Here is a tiny trained network, its code and every weight. The questions are about switching its units off for an input and a class, where a switched-off unit gives its printed mean instead of its output.

import numpy as np


def w(rows, s, z=0):
    codes = np.array(rows[::2]) - 128.0
    scale = np.full(codes.shape[1], s)
    scale[-1] = z or s
    return codes * scale


def f(y):
    return y / 2 * (1 + np.tanh(0.7978845608 * (y + 0.044715 * y**3)))


def log_softmax(a):
    a = a - a.max(-1, keepdims=True)
    return a - np.log(np.exp(a).sum(-1, keepdims=True))


def net(x, mask):
    res = np.array(x, float).reshape(1, 4) / 4 @ E
    y = f(res @ A[0][:, :-1].T + A[0][:, -1])
    res = res + np.where(mask, y, B[0][:, -1]) @ B[0][:, :-1]
    return log_softmax(res[-1] @ U[:, :-1].T + U[:, -1])


A, B = {}, {}
E = w([
[110,121,91,151,141,49,250,79],'x0',
[120,84,115,71,114,88,179,214],'x1',
[100,95,58,130,217,135,83,120],'x2',
[189,79,99,166,110,102,116,142],'x3',
],0.016)
A[0] = w([
[188,85,88,109,56,67,196,163,102],'neuron 0',
[124,62,106,202,178,147,134,66,2],'neuron 1',
[220,224,163,128,65,179,128,75,133],'neuron 2',
[104,165,252,105,136,105,140,126,248],'neuron 3',
[153,114,127,185,94,131,60,149,74],'neuron 4',
[123,163,139,117,110,96,194,36,203],'neuron 5',
[115,160,143,219,134,132,67,48,85],'neuron 6',
[144,77,153,141,115,163,57,136,77],'neuron 7',
[198,135,140,62,160,165,128,117,53],'neuron 8',
],0.012,0.0049)
B[0] = w([
[144,69,119,152,137,5,171,66,221],'neuron 0',
[148,128,178,103,99,112,161,169,175],'neuron 1',
[75,205,184,162,105,150,92,87,253],'neuron 2',
[108,145,230,151,130,143,125,115,220],'neuron 3',
[119,173,141,115,94,173,111,151,188],'neuron 4',
[137,104,172,163,105,119,168,147,240],'neuron 5',
[153,150,93,182,206,53,143,80,236],'neuron 6',
[137,105,188,88,142,139,75,204,202],'neuron 7',
[93,127,153,128,169,134,106,117,145],'neuron 8',
],0.014,0.017)
U = w([
[73,120,80,145,176,133,164,141,42],'0',
[159,75,197,109,48,59,178,158,210],'1',
[142,130,185,98,135,178,12,207,200],'2',
[108,80,80,186,198,49,121,45,88],'3',
[126,184,40,200,58,222,86,65,2],'4',
[80,246,219,142,38,176,144,81,205],'5',
],0.013,0.0093)

Each question gives the input, the list of numbers given to net, and the class t.
The units are the neurons (one row each of A and B). Each row of codes is followed by its name. A weight is (code - 128) times the scale printed after its matrix; where a second scale follows, it is the last column's (A, B and U).
mask holds one flag per neuron, in row order. A switched-off neuron (its flag False) gives its mean, the last column of its row in B, instead of its output. The means were averaged over made-up inputs and are rounded, as every weight is.
A unit's drop is (log p(t) with every unit on - log p(t) with that unit switched off) / (log p(t) with every unit on - log p(t) with every unit switched off).
The circuit of an input: a set's keep is (log p(t) with only the set's units on - log p(t) with every unit switched off) / (log p(t) with every unit on - log p(t) with every unit switched off). Starting from all 9 units, units are removed one at a time, each time the one whose removal leaves the highest keep (on an exact tie, the one counted first), for as long as the keep stays at least 0.8.
units of the circuit, in order: the units of the circuit, biggest drop first
most important unit: the unit with the biggest drop
top k neurons: the k neurons with the biggest drops, biggest first
drop of u: that unit's drop, to one decimal
input [-2,0,7,-3], class 2: most important unit	neuron 0
input [-6,8,-4,-3], class 2: units of the circuit, in order	neuron 5; neuron 6
input [6,-2,-6,0], class 1: top 3 neurons	neuron 0; neuron 5; neuron 4
input [4,3,2,8], class 3: top 3 neurons	neuron 0; neuron 7; neuron 5
input [1,6,0,-7], class 1: top 2 neurons	neuron 2; neuron 4
input [1,5,8,-3], class 0: top 2 neurons	neuron 0; neuron 6
input [0,4,0,2], class 3: top 3 neurons	neuron 5; neuron 7; neuron 1
input [6,-7,2,-7], class 3: top 4 neurons	neuron 6; neuron 2; neuron 4; neuron 7
input [-6,4,-5,2], class 2: top 3 neurons	neuron 7; neuron 5; neuron 6
input [4,-1,1,0], class 1: units of the circuit, in order	neuron 6; neuron 2
input [6,-4,2,2], class 1: top 2 neurons	neuron 1; neuron 5
input [8,-4,-8,3], class 1: top 2 neurons	neuron 0; neuron 5
input [0,5,-1,4], class 3: top 4 neurons	neuron 0; neuron 5; neuron 7; neuron 1
input [-2,-7,6,-2], class 3: units of the circuit, in order	neuron 6
input [6,-3,2,2], class 1: drop of neuron 5	0.2
input [-6,-1,-4,7], class 2: drop of neuron 7	2.0
input [5,4,-7,-4], class 1: drop of neuron 0	0.1
